Both labels of each row
[-1.60  2.48 -2.17 -0.99 -1.94 -0.44  4.54  0.85  1.12 -2.07  0.39  1.38
  2.90 -0.04  1.18 -0.69  0.11  1.02 -1.07 -1.85 -0.04 -0.73  0.00  2.80
  0.12  1.06 -5.18 -0.18  0.22 -1.19 -0.05] | HR, W
[-1.63 -0.85 -0.18  0.09  0.07  0.50  0.87 -1.29 -1.50 -0.62 -0.09 -0.81
  0.21  3.68 -0.15 -0.75 -2.03  0.39 -0.77 -1.22 -0.34 -1.90  0.22  3.57
  0.49  0.83 -3.41 -0.04 -0.89  0.30  0.10] | ZG, E
[ 0.28  1.38  0.28 -0.04 -1.38  0.49 -0.64 -2.68 -0.22  2.27 -0.70 -2.05
  1.06 -0.97  0.86  0.05 -0.48  1.09  0.35 -0.13 -1.20  1.95  0.71  1.78
 -1.56  3.12 -2.22  1.62  0.09 -0.79  1.14] | HR, E
[-0.22  0.06 -0.91  1.67 -1.50  1.53 -0.78 -1.83  0.24  0.56 -1.09 -1.55
  2.08  1.96  0.00 -0.95 -1.60  0.63 -1.01 -1.71 -1.53  1.07  2.13  3.26
 -0.77  2.47 -3.91  1.54 -0.44 -0.28  0.39] | HR, E
[-1.43 -0.38  0.44  1.05 -0.34  0.89  0.64 -1.19 -0.79 -0.62  0.05 -0.85
  1.11  3.27 -0.33 -0.93 -2.00 -0.09 -0.57 -2.15 -0.69  0.10  2.08  2.58
  0.45  0.81 -3.83  0.16 -1.29  0.22 -1.00] | ZG, E
[-0.82  0.19 -1.88  0.31 -1.39  0.43  2.11  0.43  1.15 -2.69  0.48  2.84
  2.87  2.06  0.07 -0.85 -0.23  0.08 -1.41 -2.55  0.78 -0.17  1.55  2.13
  0.48  0.62 -4.32 -1.68 -0.13 -0.45 -0.40] | JH, W
[-1.92 -0.44  2.48 -0.91 -0.59  0.57  0.33 -2.34 -1.70 -0.65 -0.57 -1.21
  1.35  4.47  0.37 -0.42 -2.24  0.59 -1.57 -3.26 -0.61 -0.48  2.45  1.53
  0.07  0.94 -4.02  1.35 -0.37  1.10 -0.38] | ZG, E
[-1.36 -0.49  0.94 -0.84  0.98 -1.38  0.16 -1.80  0.25  0.17  0.22 -1.11
 -1.46  2.65  0.64  0.70 -0.29  0.40 -0.41  0.95  0.81 -3.21 -0.68  0.87
  0.11 -1.09  0.42  0.16  0.39  0.71 -1.02] | ZG, P
[-0.15 -0.16  0.72  0.43 -1.46  0.42  0.11  0.08 -0.93 -1.72 -0.21 -0.98
  1.15  0.29  1.03 -0.37 -1.26  0.41  0.05 -1.17  0.11  0.74  0.64 -0.24
 -0.54  1.21 -3.44  1.16 -0.46  0.25 -0.14] | JH, E
[-1.27 -0.92  0.13 -0.18 -1.74 -1.07  2.22 -1.27  2.10 -3.18  0.41  0.75
  1.58  4.21  0.99 -0.21 -0.55  1.51 -1.12 -2.27  0.68 -1.70  0.77  2.13
  0.76  0.01 -6.74 -0.48  0.46  0.44 -0.57] | RF, P
[-1.49 -0.87  1.21  0.21  0.13 -0.19  0.40 -1.82 -0.87 -0.37 -0.10 -2.15
  0.34  4.22 -1.30 -0.37 -2.20  0.62 -0.90 -1.07 -0.04 -1.04  1.42  2.93
  0.50  0.82 -3.13  0.81 -0.90  0.23 -0.74] | ZG, E
[-2.75  0.01  2.13  0.06  0.43 -0.51 -0.04 -1.80 -1.43  1.06 -0.72 -1.73
 -0.02  3.34  1.19 -0.40 -1.37  0.75 -0.61 -0.92 -0.57 -1.97  1.06  2.32
 -0.21  0.70 -1.23  1.96 -0.32  0.55 -0.97] | ZG, E
[-1.38  0.18  1.06  0.63 -0.60 -0.24  0.20 -1.96 -0.65  0.21 -0.06 -1.12
  0.96  2.66  0.63  0.10 -1.55  0.40 -0.60 -1.42  0.27 -0.63  1.97  1.92
 -0.04  0.88 -2.21  1.12 -0.08  0.19 -0.50] | ZG, E
[-2.31 -0.85 -0.08 -1.44 -0.87 -2.13  3.02  2.24  1.38 -5.61  1.27  2.01
  1.55  0.61  0.54 -1.65 -0.35  1.51 -1.45 -1.56  1.46 -1.39 -0.66  0.69
  1.06 -1.27 -6.85 -1.58  0.23 -1.35 -0.30] | RF, P
